Below is a small trained network, with its code and all its weights. Each question gives an input and a class and asks what happens when units are switched off, that is, made to give their printed mean instead of their output.

import numpy as np


def w(rows, s, z=0):
    codes = np.array(rows[::2]) - 128.0
    scale = np.full(codes.shape[1], s)
    scale[-1] = z or s
    return codes * scale


def f(y):
    return y / 2 * (1 + np.tanh(0.7978845608 * (y + 0.044715 * y**3)))


def log_softmax(a):
    a = a - a.max(-1, keepdims=True)
    return a - np.log(np.exp(a).sum(-1, keepdims=True))


def net(x, mask):
    res = np.array(x, float).reshape(1, 8) / 4 @ E
    y = f(res @ A[0][:, :-1].T + A[0][:, -1])
    res = res + np.where(mask, y, B[0][:, -1]) @ B[0][:, :-1]
    return log_softmax(res[-1] @ U[:, :-1].T + U[:, -1])


A, B = {}, {}
E = w([
[216,126,33,136],'x0',
[134,129,156,181],'x1',
[159,184,116,79],'x2',
[2,187,115,202],'x3',
[237,185,133,151],'x4',
[140,184,205,141],'x5',
[121,214,137,62],'x6',
[87,18,81,94],'x7',
],0.0064)
A[0] = w([
[131,113,112,9,175],'n1',
[149,132,157,213,173],'n2',
[132,212,20,120,151],'n3',
[74,171,205,177,103],'n4',
[166,147,199,135,115],'n5',
[103,99,101,138,98],'n6',
[242,209,191,70,140],'n7',
[167,91,102,239,134],'n8',
[97,237,39,66,137],'n9',
[214,176,151,90,214],'n10',
[178,83,86,79,182],'n11',
[147,96,132,107,254],'n12',
],0.012,0.0057)
B[0] = w([
[11,57,96,210,218],'n1',
[100,72,93,209,190],'n2',
[40,137,42,184,196],'n3',
[82,51,205,168,207],'n4',
[118,155,128,189,166],'n5',
[192,142,132,145,150],'n6',
[84,165,26,232,255],'n7',
[213,224,144,171,199],'n8',
[105,190,110,248,197],'n9',
[91,158,8,93,241],'n10',
[105,94,131,9,239],'n11',
[115,139,31,28,215],'n12',
],0.014,0.0083)
U = w([
[74,122,116,95,121],'0',
[72,161,176,169,131],'1',
[63,139,235,195,99],'2',
[166,195,224,111,2],'3',
[255,55,74,179,115],'4',
[87,66,78,131,147],'5',
[153,132,69,245,173],'6',
],0.0093,0.0054)

Each question gives the input, the list of numbers given to net, and the class t.
The units are the neurons (one row each of A and B). Each row of codes is followed by its name. A weight is (code - 128) times the scale printed after its matrix; where a second scale follows, it is the last column's (A, B and U).
mask holds one flag per neuron, in row order. A switched-off neuron (its flag False) gives its mean, the last column of its row in B, instead of its output. The means were averaged over made-up inputs and are rounded, as every weight is.
A unit's drop is (log p(t) with every unit on - log p(t) with that unit switched off) / (log p(t) with every unit on - log p(t) with every unit switched off).
The circuit of an input: a set's keep is (log p(t) with only the set's units on - log p(t) with every unit switched off) / (log p(t) with every unit on - log p(t) with every unit switched off). Starting from all 12 units, units are removed one at a time, each time the one whose removal leaves the highest keep (on an exact tie, the one counted first), for as long as the keep stays at least 0.8.
circuit, biggest first: the units of the circuit, biggest drop first
unit that matters most: the unit with the biggest drop
k most important neurons: the k neurons with the biggest drops, biggest first
drop when u is switched off: that unit's drop, to one decimal
input [3,2,-4,-2,7,1,1,6], class 4: circuit, biggest first -> (n1 n3 n9)
input [-1,-4,0,5,-4,-7,3,-8], class 2: 3 most important neurons -> (n7 n10 n12)
input [-3,-1,7,1,-4,-6,-3,-4], class 1: 3 most important neurons -> (n7 n10 n11)
input [0,0,-3,6,5,7,-8,-3], class 2: circuit, biggest first -> (n4 n7)
input [-3,-6,2,2,0,-4,8,1], class 6: 2 most important neurons -> (n9 n11)
input [-5,4,-7,6,8,-2,-6,-3], class 2: 3 most important neurons -> (n4 n7 n10)
input [-2,1,4,0,-4,5,-7,-1], class 1: circuit, biggest first -> (n7 n10)
input [6,1,3,-8,4,2,-7,5], class 5: most important neuron -> (n11)
input [-1,1,0,4,-2,8,6,0], class 2: circuit, biggest first -> (n4 n12)
input [-5,7,-4,3,4,1,1,-8], class 2: 3 most important neurons -> (n4 n12 n3)
input [-4,-5,5,5,-1,-5,5,8], class 6: 3 most important neurons -> (n9 n11 n4)
input [6,-3,-3,0,3,-5,-7,2], class 4: drop when n8 is switched off -> 0.3
input [6,-8,2,-5,6,3,0,2], class 5: drop when n10 is switched off -> 0.2
input [3,-2,1,4,-7,-7,-8,3], class 4: unit that matters most -> n6
input [0,-8,8,-7,8,-5,-2,4], class 5: drop when n11 is switched off -> 0.3
input [-8,5,-2,0,-1,4,-7,-3], class 2: drop when n1 is switched off -> 0.0
